Here is a tiny trained network, its code and every weight. The questions are about switching its units off for an input and a target symbol, where a switched-off unit gives its printed mean instead of its output.

import numpy as np


def w(rows, s, z=0):
    codes = np.array(rows[::2]) - 128.0
    scale = np.full(codes.shape[1], s)
    scale[-1] = z or s
    return codes * scale


def f(y):
    return np.maximum(y, 0)


def softmax(a):
    e = np.exp(a - a.max(-1, keepdims=True))
    return e / e.sum(-1, keepdims=True)


def log_softmax(a):
    a = a - a.max(-1, keepdims=True)
    return a - np.log(np.exp(a).sum(-1, keepdims=True))


def net(x, mask):
    ids = ['αβγεημστψω'.index(c) for c in x.split()]
    T = len(ids)
    res = E[ids] + P[:T]
    u = 0
    for l in range(2):
        r = res
        for j in range(2):
            rows = slice(2 * j, 2 * j + 2)
            q, k, v = (r @ M[l][rows].T for M in (Q, K, V))
            z = softmax(np.where(np.tri(T) > 0, q @ k.T / 2**0.5, -1e9)) @ v
            o = O[l][rows]
            res = res + np.where(mask[u + j], z, o[:, -1]) @ o[:, :-1]
        u += 2
        y = f(res @ A[l][:, :-1].T + A[l][:, -1])
        res = res + np.where(mask[u : u + 12], y, B[l][:, -1]) @ B[l][:, :-1]
        u += 12
    return log_softmax(res[-1] @ U[:, :-1].T + U[:, -1])


Q, K, V, O, A, B = {}, {}, {}, {}, {}, {}
E = w([
[50,161,82,144,131],'α',
[149,127,119,164,198],'β',
[158,170,159,189,131],'γ',
[132,43,127,129,86],'ε',
[135,98,73,86,137],'η',
[50,141,119,2,141],'μ',
[58,187,163,123,153],'σ',
[80,87,84,189,11],'τ',
[179,80,214,97,172],'ψ',
[120,114,67,117,110],'ω',
],0.0056)
P = w([
[254,185,89,78,23],'0',
[124,109,101,77,88],'1',
[124,94,106,92,99],'2',
[112,92,116,115,103],'3',
[68,97,153,178,153],'4',
[78,82,158,188,169],'5',
[71,75,166,199,155],'6',
[82,64,168,212,165],'7',
[73,63,186,198,146],'8',
],0.0023)
Q[0] = w([
[154,62,77,189,139],'L0H0',
[57,52,97,76,78],'L0H0',
[187,217,200,130,215],'L0H1',
[251,165,154,186,133],'L0H1',
],0.019)
K[0] = w([
[169,33,152,87,92],'L0H0',
[175,142,239,99,196],'L0H0',
[216,192,165,7,173],'L0H1',
[208,189,203,151,225],'L0H1',
],0.018)
V[0] = w([
[127,32,254,98,130],'L0H0',
[29,63,139,198,64],'L0H0',
[180,59,228,73,148],'L0H1',
[145,200,161,115,155],'L0H1',
],0.0085)
O[0] = w([
[21,2,84,152,194,146],'L0H0',
[15,122,210,110,65,173],'L0H0',
[65,123,222,72,44,79],'L0H1',
[184,205,174,101,124,10],'L0H1',
],0.0051,0.0011)
A[0] = w([
[129,93,149,2,198,111],'L0N0',
[142,142,116,135,178,57],'L0N1',
[158,164,195,184,142,254],'L0N2',
[179,51,24,146,74,147],'L0N3',
[180,114,191,121,154,131],'L0N4',
[181,154,119,174,187,250],'L0N5',
[92,172,206,85,107,170],'L0N6',
[57,188,149,182,172,59],'L0N7',
[133,121,90,153,213,109],'L0N8',
[151,158,112,211,61,49],'L0N9',
[64,173,58,139,74,103],'L0N10',
[178,71,170,198,121,246],'L0N11',
],0.0093,0.0013)
B[0] = w([
[85,188,95,228,59,191],'L0N0',
[158,120,159,146,153,134],'L0N1',
[96,156,47,176,83,214],'L0N2',
[105,101,203,4,153,255],'L0N3',
[103,106,149,174,104,166],'L0N4',
[206,173,112,175,160,202],'L0N5',
[96,119,118,131,217,179],'L0N6',
[121,126,139,27,138,177],'L0N7',
[163,100,170,148,181,174],'L0N8',
[139,171,191,147,84,170],'L0N9',
[96,162,198,169,132,192],'L0N10',
[127,70,139,212,135,249],'L0N11',
],0.015,0.0023)
Q[1] = w([
[98,131,104,253,128],'L1H0',
[77,122,164,138,212],'L1H0',
[183,125,146,50,72],'L1H1',
[125,120,116,84,97],'L1H1',
],0.024)
K[1] = w([
[77,2,183,197,105],'L1H0',
[30,113,89,109,211],'L1H0',
[211,205,124,73,72],'L1H1',
[155,166,169,118,119],'L1H1',
],0.018)
V[1] = w([
[84,153,236,168,83],'L1H0',
[137,13,150,124,65],'L1H0',
[140,168,247,185,80],'L1H1',
[189,176,185,31,174],'L1H1',
],0.015)
O[1] = w([
[141,26,127,88,6,250],'L1H0',
[213,88,20,106,159,142],'L1H0',
[202,49,239,148,47,255],'L1H1',
[52,1,87,203,110,14],'L1H1',
],0.0082,0.008)
A[1] = w([
[146,59,157,207,214,173],'L1N0',
[182,71,117,99,193,84],'L1N1',
[94,68,141,58,78,64],'L1N2',
[27,108,147,83,134,220],'L1N3',
[92,206,104,221,58,108],'L1N4',
[105,92,126,201,71,50],'L1N5',
[71,112,154,1,211,58],'L1N6',
[121,110,62,126,109,252],'L1N7',
[50,107,96,132,234,37],'L1N8',
[14,220,119,106,125,145],'L1N9',
[131,224,152,117,192,61],'L1N10',
[179,205,4,124,151,103],'L1N11',
],0.0088,0.0039)
B[1] = w([
[160,65,188,129,185,186],'L1N0',
[93,180,130,160,71,175],'L1N1',
[197,201,103,157,164,254],'L1N2',
[112,133,37,53,118,202],'L1N3',
[75,207,80,179,132,165],'L1N4',
[57,106,104,139,215,199],'L1N5',
[83,179,95,254,118,156],'L1N6',
[99,100,43,89,79,179],'L1N7',
[131,139,236,185,5,133],'L1N8',
[111,178,194,33,207,160],'L1N9',
[134,58,134,188,218,156],'L1N10',
[27,84,253,161,121,157],'L1N11',
],0.016,0.0083)
U = w([
[140,116,120,122,155,124],'α',
[127,119,132,97,154,204],'β',
[204,143,210,60,86,254],'γ',
[152,141,17,129,93,215],'ε',
[70,69,186,120,66,195],'η',
[128,148,115,107,131,119],'μ',
[93,183,148,77,172,12],'σ',
[187,108,176,198,211,28],'τ',
[101,222,107,254,89,31],'ψ',
[132,64,101,113,182,62],'ω',
],0.0039,0.0021)

Each question gives the input, a string of symbols that net reads in full, and the target symbol t.
The units are the heads (2 rows each of Q, K, V and O) and the neurons (one row each of A and B). Each row of codes is followed by its name. A weight is (code - 128) times the scale printed after its matrix; where a second scale follows, it is the last column's (O, A, B and U).
mask holds one flag per unit, layer by layer, with each layer's heads first. A switched-off unit (its flag False) gives its mean, the last column of its rows in O or B, instead of its output. The means were averaged over made-up inputs and are rounded, as every weight is.
A unit's drop is (log p(t) with every unit on - log p(t) with that unit switched off) / (log p(t) with every unit on - log p(t) with every unit switched off).
unit that matters most: the unit with the biggest drop
top k neurons: the k neurons with the biggest drops, biggest first
k most important neurons of layer l: the k neurons of layer l with the biggest drops, biggest first
which heads matter: for each layer, one digit per head in row order, 1 if its drop is at least 0.15 and else 0, layers parted by /
input σ γ μ β σ α, target σ: which heads matter -> 00 / 11
input σ η η, target σ: which heads matter -> 01 / 11
input β β μ ω β, target τ: unit that matters most -> L1H0
input ε η μ η, target ε: 3 most important neurons of layer 0 -> (L0N3, L0N2, L0N0)
input γ τ ψ τ, target γ: 2 most important neurons of layer 0 -> (L0N2, L0N9)
input τ η γ τ, target τ: which heads matter -> 11 / 01
input ε α ψ ε, target ε: top 3 neurons -> (L1N3, L0N3, L0N10)
input ε α ε, target ε: which heads matter -> 00 / 01
input γ μ ε μ, target η: top 4 neurons -> (L1N11, L0N0, L0N3, L1N2)
input η ω σ γ α, target σ: top 2 neurons -> (L1N9, L0N11)
input η γ τ, target η: 3 most important neurons of layer 0 -> (L0N3, L0N11, L0N10)
input γ γ ε, target γ: top 3 neurons -> (L0N2, L0N3, L0N9)
input μ ω τ ψ α, target τ: 2 most important neurons of layer 0 -> (L0N7, L0N0)
input τ ε ω, target τ: unit that matters most -> L1H1
input β σ α η γ, target ψ: top 4 neurons -> (L0N2, L1N4, L0N3, L0N5)
input γ η η, target γ: top 2 neurons -> (L0N9, L0N2)
input β α γ ψ μ, target γ: which heads matter -> 01 / 11
input β ω ε τ γ τ γ μ, target ε: top 2 neurons -> (L0N3, L0N0)
input ε τ β τ ω η γ, target ε: which heads matter -> 00 / 10
input γ σ ω, target γ: top 4 neurons -> (L0N9, L0N3, L0N2, L0N5)
input γ σ τ, target γ: unit that matters most -> L0N3
input η γ ε, target η: top 4 neurons -> (L1N8, L0N3, L0N11, L0N10)
input β γ μ ε β, target η: which heads matter -> 00 / 11
input α η ψ τ α η ψ μ μ, target γ: top 4 neurons -> (L0N6, L0N4, L0N0, L0N11)
input σ ω γ β γ ω β, target τ: 4 most important neurons of layer 1 -> (L1N10, L1N0, L1N3, L1N7)
input η γ μ α ψ β σ, target τ: which heads matter -> 01 / 11
input σ μ ε, target σ: unit that matters most -> L1H0
input σ ε τ ε β, target η: 2 most important neurons of layer 0 -> (L0N3, L0N9)
input η η η, target η: which heads matter -> 10 / 11
